Each row has a class, written after it.
[-23   2  11 -29  17 -38  54  17  -3  15  22 -40 -20  11 -40 -65 -59 -53
 -38  45  14  30  32   3 -13   7 -22 -28  36  -8   0 -16 -26  -1  19]
Q_855
[-17 -40  25  -7  32  32 -19  19  28 -17  27   5 -53 -25  40  31  53   4
 -48  23   5  31  25  17 -16 -29  53 -49  17 -38 -47  38   4 -58 -27]
Q_855
[ 57 -43  12 -28 -40 -33 -18  30  -6 -16  69 -57  41  40  -5  -6 -53 -44
  12  35  65  40 -35 -34 -20  -8  26  -8  48 -12 -21  -8 -18 -32  -4]
Q_981
[ 58 -50  42 -42  11 -42  30   0 -36 -26  20 -25   4  -9  53 -18 -12 -41
  13  44 -43  21 -10  22   4  40   5 -16   8  38 -49  38  23 -51   3]
Q_601
[ 56  11 -16  -8 -60  49  32  47 -15   5   4   5 -23  38   8 -25   1 -26
 -19 -32  37 -56  10  -7  43 -39   7 -20  28  -9   5 -14 -25 -48  41]
Q_98
[  5  -7 -94 -20 -66  -5 -17   7  26  -7   7 -19   6  21   6 -60 -34 -49
  -6 -33  16 -20 -30  13 -80 -47 -28 -26   9  36 -38 -23  -7 -22  22]
Q_668
[-19 -41  16   3  97 -15 -16  37  37  66 103   4 -70 -15   2 -11   4 -23
 -52  30 -64  26 103  37  92  23   7 -58 -70 -19  16   4  12 -33 -52]
Q_668
[ -9  11 -75   0  34  33 -45  11 -20  30  39  23 -18 -14  16 -42 -33 -36
  16  -1 -10  42 -39  10 -40 -18  41 -17  28  15 -30  32   0 -33   8]
Q_518
[ 51 -29  44 -29  -9 -35  13 -11 -32 -31 -30 -32  13  -9  47   8  21  13
 -17  35  40  68  50 -13   4  30  49  27  59  12 -41  31   8 -46  50]
Q_855
[ -8   6   0 -40 -15  -4 102  29 -68   6  32  11 -11   8  63 -27 -82 -20
 -29 -35  -2  40 -45  83 -14  22 -48 -58 -12 -18 -31 -13   2 -57  34]
Q_98
[-78  -3 -17  -3  60  34 -53  31  16  16 -27 -40 -17  -8  29  20 -57   6
 -17 -71  -3  72  19  76 -47   6 -48   5 -18 -24 -63  24 -53  30  16]
Q_668
[ 24  33  81 -19  83 -59  22  -5   5 -15  38 -35  -5 -25 -62 -16   2 -10
 -37  30  -3  48  -6 -25   4 -10  28 -46  15   1  41  15   4 -18 -30]
Q_458
[ -5 -31 -20   1 -15  81 -38  29   3 -11  -5 -41   7  12 -37   8 -22 -43
 -13 -11 -12  19   2  39 -80 -32   6  14  63  -8 -84  28 -25  12  18]
Q_261
[ 14  13 -33  27  26  83 -44  15  -2 -11  19  67 -55 -20  -1 -37  -5   2
  39  53  -5 -24 -49 -23  -6 -47  29 -48   8  -8 -12  33  23 -48 -21]
Q_518
[ 21 -29 -37  -9 -37  18  -5  15  22  -5 -85  12 -18  42 -15  35  41  -9
  15  34  22  -6  18   0  19 -23   1  96  10  -3  29  15 -31  63  32]
Q_668
[ -56  -15 -104   24   -5   68   23   65  -18   42   24   26  -17   12
   10   54   -8   50   33  -11   31  -12   30   58  -39   -3  -70  -20
  -35  -36   -4  -53   12   14   18]
Q_981
[ 77  28  33 -22 -76 -18  50 -22 -50 -41  -1   2  21  -8  16 -63 -36  -8
 -13  -1 -22 -50 -58 -49  39 -39  35 -13 -21  36  31 -20  26 -10  -3]
Q_518
[  7  21  93 -12  25  29 -31  18 -14  12  -7 -14  14 -23  -8 -44 -63   5
 -45   4 -26  39  22 -23   0  -6  18  41 -16 -12 -28  35 -22  45 -22]
Q_518
[ 85   9 -45  -8  53  -9 -13  15 -21  -8   6  11 -39   3 -41   2 -34  25
   5  17  15 -62 -40 -43  54   8  11 -17 -43  15  71 -17  27 -11 -16]
Q_981
[ -25  -21  -24  -27   31  -12    5   33    4   47   81   40  -18   -6
   56   -6    8    2  -45    7    7   16   46   41   66   27  -29  -36
  -17  -38  -22   -5    4 -114   -4]
Q_98
[ -4  10  97  15  90  44 -33  33   0  -3 -65  19 -43 -39  10  -4 -37  36
 -25 -13 -21  53 -58   1 -77 -22  28  30  -9   0 -41  77 -13  44 -49]
Q_601
[-11  29  43   1  50  -2  11  18  -2 -10   7 -19   9 -12 -68  -9 -34  -7
 -53  26  41  29 -36  14 -75 -37  -3 -47  46 -38  17  -7   4   6 -17]
Q_458
[ 19  12  72 -21   5 -28  51   5 -45 -42  36 -57   7  -7 -12 -21 -37  -6
 -23  33  22 -12  23 -44   2  30  16 -25  18   3  -4 -14  20  -7   0]
Q_855
[-10   4 -50 -27   2 -28 -29  -5   3   4  37  -3  -5  10 -34 -14   3 -14
  -9  73  -2   4 -23 -26 -41 -25  22  -5  43  11  10 -21  36 -18 -30]
Q_458
[-29  11 -16   3 -36   1  -8   3 -15  43 -24 -22   7 -11  25 -66  -3  28
 -44 -18  18 -14  51  36 -19  -1  12  33  -8 -23  22  -6 -36  13   7]
Q_855
[ 29 -30 -29 -20  15 -30  12   1 -29  20  62 -28  19  28 -29 -16 -66 -13
 -43  30   6 -44 -77  47  50  26  48   3  21  -8  49 -11  -1 -63   6]
Q_458
[ 23 -27  -9  -1  79  -6 -39 -13 -12  15   2 -10 -38 -10  -1 -27 -20 -17
  10  28  -2 -31  -7  33 -36  66 -11 -20  12  11 -24  44   6 -13 -20]
Q_522
[ 31 -41 -43 -29   4  19 -61   7   2 -25 -16 -33   2  -8  26 -13 -18 -51
  44  12  47 -21 -51  35 -50   6  24  12  13  21 -38 -26 -16  13  37]
Q_601
[-36  16  47  66  36  28   5  41  -1   3  -7 -16 -19   4  26 -13  13  14
 -20 -10  -1 -31  75  24  58  37 -23 -22  -2 -33  13   6 -17   5 -13]
Q_601
[ 27  34 109  23  11 -29  74   4  -8  26 -25   9 -20   8  40 -23  20 -43
 -54 -31  38   4  85  -7  65  18 -30 -50 -35 -53  49   3  -8  46   9]
Q_522
[-23  15  22  -7   4 -17  58  21 -52  59  -6 -15 -11  16  31  -1 -23   0
 -43 -43   6   8   7  10  72 -36 -25 -20  39 -56  18  27 -41 -52   6]
Q_261
[-34   4   3   9  25 -14  23  -1 -16 -37  24  -5  -6 -27  20 -29  39 -33
  39  36  -7   3  19   2   3  47  16   5  19  22   3  -8 -16  13 -12]
Q_518
[-64  -5 -42  30  65  17  12 -11  -3   8  40   2 -45  16  18  51  24  39
  33  33 -47  -3  23  69  50  76   0 -13 -25 -11   8  12  27 -18  -1]
Q_458
[ 91  -3  -9 -18 -20 -20  -3  24 -62 -66 -32  -5  24   1  31 -14  39 -26
 -15  25  23  -1 -44 -23 -29   2  54  25  53  30  23  37  27 -28   1]
Q_601
[  9  36  16  15  48  56 -55  56  24   3 -31  -9  -7  -2 -46  15 -13  60
 -49 -48  33  23   3   3  -2 -43 -12  -4 -28 -31  35  27 -26  -3   5]
Q_458
[ 25  -7  -3 -42 -34 -48 -32 -18 -13  11   9 -31  28  17  -7 -15   0 -18
 -15  43  37 -24 -54 -23 -80 -38  22   0  46 -17   6   9  12  -9 -36]
Q_458
[-26  49  36  -3  13 -43  40  18 -52  -4  11 -36   6   7 -49  -9 -60  43
 -62   8 -10 100 -36 -21  -5 -46  -2 -24  38 -20  39   1  20   5 -42]
Q_261
[-60 -15   9  49   4  86 -34  65  26  68 -18  -8   1  26   8  34  -8  46
 -32 -39  23  -4  45  54  -3 -38 -38  13   9 -69 -39  35 -42  -1   8]
Q_601
[ 67  -3 -13 -50  -5 -68  61  15 -16   6  45 -12   8  33  13  10 -16 -43
 -31  11  62  46  -4 -19  58  -9  -7 -45   6 -34  30 -14   2 -54  38]
Q_981
[ 38 -20  48 -36  51  -8  63  13 -29   3  40 -13  -9 -42  43   8   1  21
 -27 -12  22   2  33  14  37  27  25 -11  22   9 -64 -16  -8 -86  36]
Q_981
[ 30  13  15 -29 -51 -36 109 -35 -14 -61  48 -11   1  22  -6 -43  19 -63
  25  57 -13  38 -24 -27  -5  23  29   5  30  42 -34   3  32 -19  35]
Q_261
[  2  28  48  41 -27 -36  73 -12 -41 -43  22 -28  12 -19  67 -60   5  28
   7  -1  -4 -25  74   2  54  62 -17 -43  24  14 -12 -36   1 -56  -2]
Q_981
[-28  15  19  57  39   8 -41  12  11  54  10 -15 -17   9  -4 -23   3   9
 -16 -31 -67  16  71   5  10   7  -4   7 -18 -11  15  84 -20  20 -58]
Q_668
[ 18   2  14  16  -4  -7 -24   6 -28  45 -35  -2   2   9  23   4 -32  31
  -5 -55  -4  30 -32  21 -45 -22  -5  -4  17  -7  -1  53 -18  -8 -27]
Q_98
[-10  27  38  -5  22 -33  -2  -3 -44  32   2 -21   1  -7  55 -47 -18  -6
  10   3  13  35 -22  -3  -7   7  36  21  33  -8  -6  38 -21  -9 -10]
Q_601
[-24  66  -6   5  48   0  89  28 -25 -54 -17  -5 -42  15 -49  63  16  68
 -26 -31  18  53 -24  22  21  -1 -25 -40   5  -7  45 -13  14  -1  20]
Q_98
[ 59   5 107   4  52 -28  34  -8 -26 -31  22   2  -4 -24 -10 -38  23 -22
 -21  78 -27  68  16  12  -1  31  60 -17  18  -4  30  56  24 -16 -27]
Q_458
[ 11   6 -35  -8  26  65  -3  56  18   4 -16  36 -58   3 -16 -38  26 -61
 -43  17 -42 -51  76  -6  66 -19 -29 -11 -10 -10  10  14 -29  -2  12]
Q_518
[ 32   6   0  28 -33  19  -6  24  -4 -34   4 -40  26  36 -67 -25 -85  -1
 -30 -35  -4 -47 -61   0 -20  14 -14   5 -36  28  47 -16   4  62 -24]
Q_522
[ -1  -2 -68  15 -25  -9 -34  31  36  42  -7  12 -13  40  10   4 -48   2
   5 -19  74  -4  -4 -23 -19 -47 -75 -62 -19 -45  11 -37  -3  -4  -1]
Q_981
[ 77  20  10  12 -54 -29   2  -9 -33  13 -18  21  22  28  37 -49   6  -1
  14   4  -2 -47  -9 -63  16  20  33  49 -30  33  64  33  25   6 -13]
Q_458
[-31  17  19  30  40 -52  95  -9  24   8   0  21 -45  15  23   2  44 -36
 -20   5 -16   5 104  -6  64  57 -36 -17 -24   7  13 -11  18  27  16]
Q_668
[  23   28    4   -5   34   82 -100   17  -15   24  -41   36    5  -65
   16    3   55   25   15  -21    4   -6    5   -6  -61  -71   34   31
  -13  -25   13   53  -16    5  -22]
Q_458
[-15 -20 -21  41 -22  41 -29  10  -1 -24  39  18  24  -4  20 -17 -48 -43
   1 -20 -34 -22 -45   4  -6  -3 -10 -26  -6  -3 -23  12  14 -28 -34]
Q_261
[-39 -13  40  23  54  -6 -15  38  13  38  10 -30  20  13 -13  65  20  37
  -1  -9  47   2  13 -10  -3   9 -16  30  14 -37  -5  36 -21  11 -19]
Q_601
[-20  22  16  10   8  -3 -30 -14  19  49  44 -40  -2  35 -43   4 -89  68
  -7 -21   8  -9 -13 -13   7  13 -17  -6 -25  -4 -32 -13  14   2 -12]
Q_98
[ 23  40 -24 -25 -62 -26  23  11 -52 -10  32  -2  34  33   9  -1  10  28
 -20  18  62   3 -69 -46 -42 -33  51  22  23 -10  50  -6  40 -19  -7]
Q_458
[ 12 -24 -65   9 -10 -13  21   4  -7 -18  25 -23 -13  36  18 -22 -10  18
  19   8 -12 -84 -40  27  24  64   1   9 -13  49  -8  -2  19 -45  13]
Q_601
[-21 -14 -59   5 -17  26 -59  -3 -62  13   9  -4  31 -10  96  15  19 -13
  51 -18   2 -49  24   9  10  43   2  25  11 -10 -24  19  -4 -12   1]
Q_518
[ -9  11  13  55  18 -12 -50 -10 -35  51 -38  28   4 -14  45  10 -16 108
  18 -10  -6 -42 -21   0  20  -1 -16  -6 -41 -28  71  25  24 -17 -65]
Q_458
[ -2  23 103 -19  46 -26 -23  24 -24 -14  31 -36 -12 -33 -31  10  39  75
 -41  64  34  86  45 -36 -19 -21  29 -14  23 -28  15   5  29   9 -69]
Q_522
[ 32   2  15  -5 -19  -3  19  16 -13  -9  30  -6  -3  15  -8 -73 -35 -26
 -14  34  13 -80 -67 -31 -35  16  43  34  -4  29   4  -8  14  14 -27]
Q_601
[ -21  -18  -32  -21 -106   -2  -30  -21   -3   -4  -50  -37   50   25
  -18   34  -62   38   18    2   41  -57  -72  -26  -32  -87  -49   10
   12  -35   10  -28  -11   19   -6]
Q_855
[ 21 -61 -63 -20 -71   9 -16   0 -11  37  26  -7  60  15  -6   9 -36 -47
  81 -16  54 -67 -96 -29 -70 -31  -2  58  15  27 -26 -19 -16   5  18]
Q_261
[ 12  45  -8 -31 -18  -7  15  11  15 -23  -8 -16 -38   5 -58 -32   1  18
  -2  14   2  42 -14 -21 -24 -67 -12 -35  22  23   5 -28  -4  -7  -1]
Q_98
[ -5 -21  12 -23 -15  10  23  38   7 -24  16 -33  23  21  36  -1 -31 -13
 -40 -46  40 -19 -73  56  39   0   3  11 -17 -32  -4  10 -55 -42  26]
Q_601
[-18  61  49  32  24 -20  54   2 -41 -49   4 -26 -28  -5 -55 -33   6  67
   1  52 -17  38  18  -3   8  37  25   3  44  26  40 -22  17  17 -32]
Q_98
[  66  -54   18  -31  -45  -20   -2   13   -9   62   26  -20    3   48
  -32  -41 -110  -62  -24   11   27  -55  -98  -68  -37  -66   24    4
   55   10  -36    9   -4  -27  -21]
Q_261
[ 20 -49  -3 -20 -52 -17  13  26   2 -25  72 -35   6  34  11 -34 -24 -49
 -27  35  15  -9 -15 -19 -36  28  51   5   3  15 -16   2  10 -15 -16]
Q_855
